Below are the code and all the weights of a small trained network. Each question names an input and a target symbol and asks about switching units off, where a switched-off unit gives its printed mean instead of its output.

import numpy as np


def w(rows, s, z=0):
    codes = np.array(rows[::2]) - 128.0
    scale = np.full(codes.shape[1], s)
    scale[-1] = z or s
    return codes * scale


def f(y):
    return np.maximum(y, 0)


def softmax(a):
    e = np.exp(a - a.max(-1, keepdims=True))
    return e / e.sum(-1, keepdims=True)


def log_softmax(a):
    a = a - a.max(-1, keepdims=True)
    return a - np.log(np.exp(a).sum(-1, keepdims=True))


def net(x, mask):
    ids = ['αβγεζηθλμξτφψω'.index(c) for c in x.split()]
    T = len(ids)
    res = E[ids] + P[:T]
    r = res
    for j in range(3):
        rows = slice(4 * j, 4 * j + 4)
        q, k, v = (r @ M[0][rows].T for M in (Q, K, V))
        z = softmax(np.where(np.tri(T) > 0, q @ k.T / 4**0.5, -1e9)) @ v
        o = O[0][rows]
        res = res + np.where(mask[j], z, o[:, -1]) @ o[:, :-1]
    y = f(res @ A[0][:, :-1].T + A[0][:, -1])
    res = res + np.where(mask[3:27], y, B[0][:, -1]) @ B[0][:, :-1]
    return log_softmax(res[-1] @ U[:, :-1].T + U[:, -1])


Q, K, V, O, A, B = {}, {}, {}, {}, {}, {}
E = w([
[68,186,111,171,135,122],'α',
[153,185,196,138,147,94],'β',
[153,102,128,174,207,178],'γ',
[136,85,142,203,187,106],'ε',
[174,110,243,203,199,122],'ζ',
[134,98,148,60,62,149],'η',
[158,200,137,198,225,121],'θ',
[192,129,156,164,134,166],'λ',
[143,169,121,60,171,41],'μ',
[143,3,169,85,108,60],'ξ',
[157,159,129,43,97,68],'τ',
[191,177,161,81,129,141],'φ',
[85,79,127,120,107,41],'ψ',
[100,240,186,210,84,171],'ω',
],0.016)
P = w([
[17,137,240,18,145,155],'0',
[82,120,89,120,139,190],'1',
[133,143,57,104,175,148],'2',
[230,157,170,156,44,42],'3',
[83,108,43,160,109,187],'4',
[141,135,26,109,223,137],'5',
[248,149,168,166,50,48],'6',
],0.013)
Q[0] = w([
[198,110,23,118,97,99],'H1',
[99,134,74,129,143,214],'H1',
[177,200,91,176,149,119],'H1',
[60,137,51,73,159,176],'H1',
[210,83,140,137,123,106],'H2',
[53,136,25,97,132,219],'H2',
[110,169,5,68,206,75],'H2',
[135,126,166,89,141,123],'H2',
[110,166,192,139,96,177],'H3',
[171,145,87,154,200,93],'H3',
[55,139,121,149,135,96],'H3',
[37,131,55,85,180,187],'H3',
],0.011)
K[0] = w([
[54,100,139,97,35,107],'H1',
[139,115,84,172,108,170],'H1',
[58,172,204,222,111,134],'H1',
[184,134,29,161,74,137],'H1',
[82,157,175,99,167,182],'H2',
[179,100,34,199,97,125],'H2',
[104,168,38,106,141,99],'H2',
[157,171,144,86,142,134],'H2',
[182,161,159,172,156,160],'H3',
[81,112,145,137,67,133],'H3',
[99,185,109,160,148,68],'H3',
[200,126,5,169,103,124],'H3',
],0.011)
V[0] = w([
[170,161,107,174,116,192],'H1',
[59,154,17,47,45,93],'H1',
[102,191,129,192,171,154],'H1',
[155,87,90,44,170,124],'H1',
[125,48,170,128,104,151],'H2',
[176,195,177,99,109,190],'H2',
[214,29,154,120,163,141],'H2',
[124,27,52,165,118,250],'H2',
[104,88,64,102,185,57],'H3',
[206,240,139,110,63,250],'H3',
[127,1,163,64,63,157],'H3',
[142,130,84,140,232,249],'H3',
],0.0099)
O[0] = w([
[139,192,96,106,154,187,40],'H1',
[103,142,58,120,137,33,21],'H1',
[150,181,162,164,190,108,208],'H1',
[63,71,70,162,113,161,106],'H1',
[100,168,135,120,71,130,127],'H2',
[167,110,31,110,148,184,165],'H2',
[133,148,138,175,65,225,61],'H2',
[74,180,65,170,52,137,2],'H2',
[1,139,152,119,97,104,118],'H3',
[195,191,78,77,148,201,47],'H3',
[143,12,51,121,83,148,145],'H3',
[92,219,79,225,96,152,178],'H3',
],0.0079,0.0051)
A[0] = w([
[83,118,90,135,120,90,145],'N1',
[55,149,68,120,92,122,95],'N2',
[58,139,87,101,160,179,29],'N3',
[141,134,146,82,99,133,183],'N4',
[170,99,144,70,96,83,4],'N5',
[90,183,135,150,104,133,139],'N6',
[121,98,147,118,89,153,91],'N7',
[195,144,101,172,134,135,101],'N8',
[118,181,62,146,147,169,93],'N9',
[18,154,166,45,140,208,134],'N10',
[173,127,83,216,129,65,159],'N11',
[119,70,103,160,143,134,126],'N12',
[86,109,157,96,192,244,162],'N13',
[126,91,200,187,87,110,2],'N14',
[159,147,194,135,164,151,39],'N15',
[141,110,190,126,141,177,199],'N16',
[147,146,70,109,101,206,62],'N17',
[125,88,95,84,178,102,202],'N18',
[183,139,65,129,220,184,252],'N19',
[153,74,64,196,163,87,151],'N20',
[172,103,102,65,152,134,75],'N21',
[161,156,109,173,138,135,219],'N22',
[165,102,105,141,108,215,127],'N23',
[150,179,119,73,121,64,79],'N24',
],0.011,0.0049)
B[0] = w([
[155,101,192,152,169,207,175],'N1',
[217,58,170,97,222,93,168],'N2',
[60,196,25,83,149,148,150],'N3',
[155,92,88,47,124,183,155],'N4',
[37,247,89,187,195,202,197],'N5',
[106,55,75,56,146,172,180],'N6',
[115,205,96,181,133,110,160],'N7',
[166,179,81,152,177,96,193],'N8',
[217,32,221,158,109,79,195],'N9',
[188,205,74,60,60,53,166],'N10',
[2,90,89,95,70,122,200],'N11',
[162,181,157,149,159,188,175],'N12',
[171,115,68,194,87,131,201],'N13',
[110,196,87,75,104,145,208],'N14',
[222,157,59,167,163,152,219],'N15',
[159,150,150,135,73,138,211],'N16',
[98,161,222,145,90,68,168],'N17',
[165,99,86,210,165,52,215],'N18',
[39,127,173,66,81,171,254],'N19',
[121,136,153,31,147,126,195],'N20',
[89,94,190,180,86,198,184],'N21',
[115,174,108,97,84,164,209],'N22',
[144,122,109,89,151,28,187],'N23',
[93,110,97,200,106,129,179],'N24',
],0.0055,0.016)
U = w([
[78,179,123,74,147,119,125],'α',
[168,127,124,133,108,114,167],'β',
[128,154,48,154,78,103,117],'γ',
[82,127,136,162,102,176,121],'ε',
[145,108,171,180,128,159,146],'ζ',
[146,116,110,4,131,132,161],'η',
[112,155,101,131,144,176,3],'θ',
[129,140,194,158,65,90,183],'λ',
[161,149,88,143,124,57,88],'μ',
[127,84,123,162,134,153,146],'ξ',
[150,118,27,121,118,118,118],'τ',
[140,143,149,55,91,115,156],'φ',
[130,114,192,109,128,101,179],'ψ',
[142,179,158,112,135,110,56],'ω',
],0.011,0.0041)

Each question gives the input, a string of symbols that net reads in full, and the target symbol t.
The units are the heads (4 rows each of Q, K, V and O) and the neurons (one row each of A and B). Each row of codes is followed by its name. A weight is (code - 128) times the scale printed after its matrix; where a second scale follows, it is the last column's (O, A, B and U).
mask holds one flag per unit, heads first, then neurons. A switched-off unit (its flag False) gives its mean, the last column of its rows in O or B, instead of its output. The means were averaged over made-up inputs and are rounded, as every weight is.
A unit's drop is (log p(t) with every unit on - log p(t) with that unit switched off) / (log p(t) with every unit on - log p(t) with every unit switched off).
The circuit of an input: a set's keep is (log p(t) with only the set's units on - log p(t) with every unit switched off) / (log p(t) with every unit on - log p(t) with every unit switched off). Starting from the 12 units with the biggest drops (on a tie, the unit counted first), units are removed one at a time, each time the one whose removal leaves the highest keep (on an exact tie, the one counted first), for as long as the keep stays at least 0.8.
circuit, biggest first: the units of the circuit, biggest drop first
unit that matters most: the unit with the biggest drop
top k neurons: the k neurons with the biggest drops, biggest first
which heads matter: for each layer, one digit per head in row order, 1 if its drop is at least 0.15 and else 0, layers parted by /
input η ψ ω ω η β ε, target τ: circuit, biggest first -> H3
input η α α φ φ η β, target τ: circuit, biggest first -> H3, H1
input α μ ε η θ ω φ, target μ: circuit, biggest first -> H1, N19
input φ ω γ θ γ μ, target ω: circuit, biggest first -> H1, H3
input φ λ η μ, target η: top 4 neurons -> N19, N20, N4, N13
input ε μ λ α λ ε θ, target λ: which heads matter -> 111
input ε ξ λ ξ ψ, target ψ: top 2 neurons -> N2, N1
input φ η α ζ μ, target μ: circuit, biggest first -> N19, N18, H2
input ψ θ η τ, target α: circuit, biggest first -> N5, N14, H3, H2
input β ψ ε θ, target ζ: circuit, biggest first -> H2, N21, H3, N23
input η θ λ, target η: which heads matter -> 001
input φ ε γ λ, target η: circuit, biggest first -> H3, H2
input ε θ ξ, target ξ: circuit, biggest first -> H1, N1, H3
input γ γ μ τ ω φ α, target γ: circuit, biggest first -> H3
input τ μ η η β α θ, target ξ: which heads matter -> 111
input η τ β θ θ ψ, target ψ: which heads matter -> 001
input β α ω, target ω: top 2 neurons -> N9, N19
input ζ φ α ε ξ ε, target ξ: which heads matter -> 001
input τ γ α, target α: circuit, biggest first -> H3, H2
input ψ ε ψ φ, target α: which heads matter -> 101
input γ θ β α τ γ μ, target γ: circuit, biggest first -> H3, H2
input α η ε ε η α ζ, target μ: which heads matter -> 110
input ψ ω ξ ξ λ ε θ, target α: unit that matters most -> N5
input ψ α ε φ, target α: which heads matter -> 101
input α ξ η ξ θ θ, target η: circuit, biggest first -> N20, H3
input θ ξ ε ζ α ξ, target ξ: top 2 neurons -> N18, N1
input ζ φ θ μ ε ζ, target ζ: circuit, biggest first -> H1
input ε θ ω ω θ ω ε, target λ: which heads matter -> 111
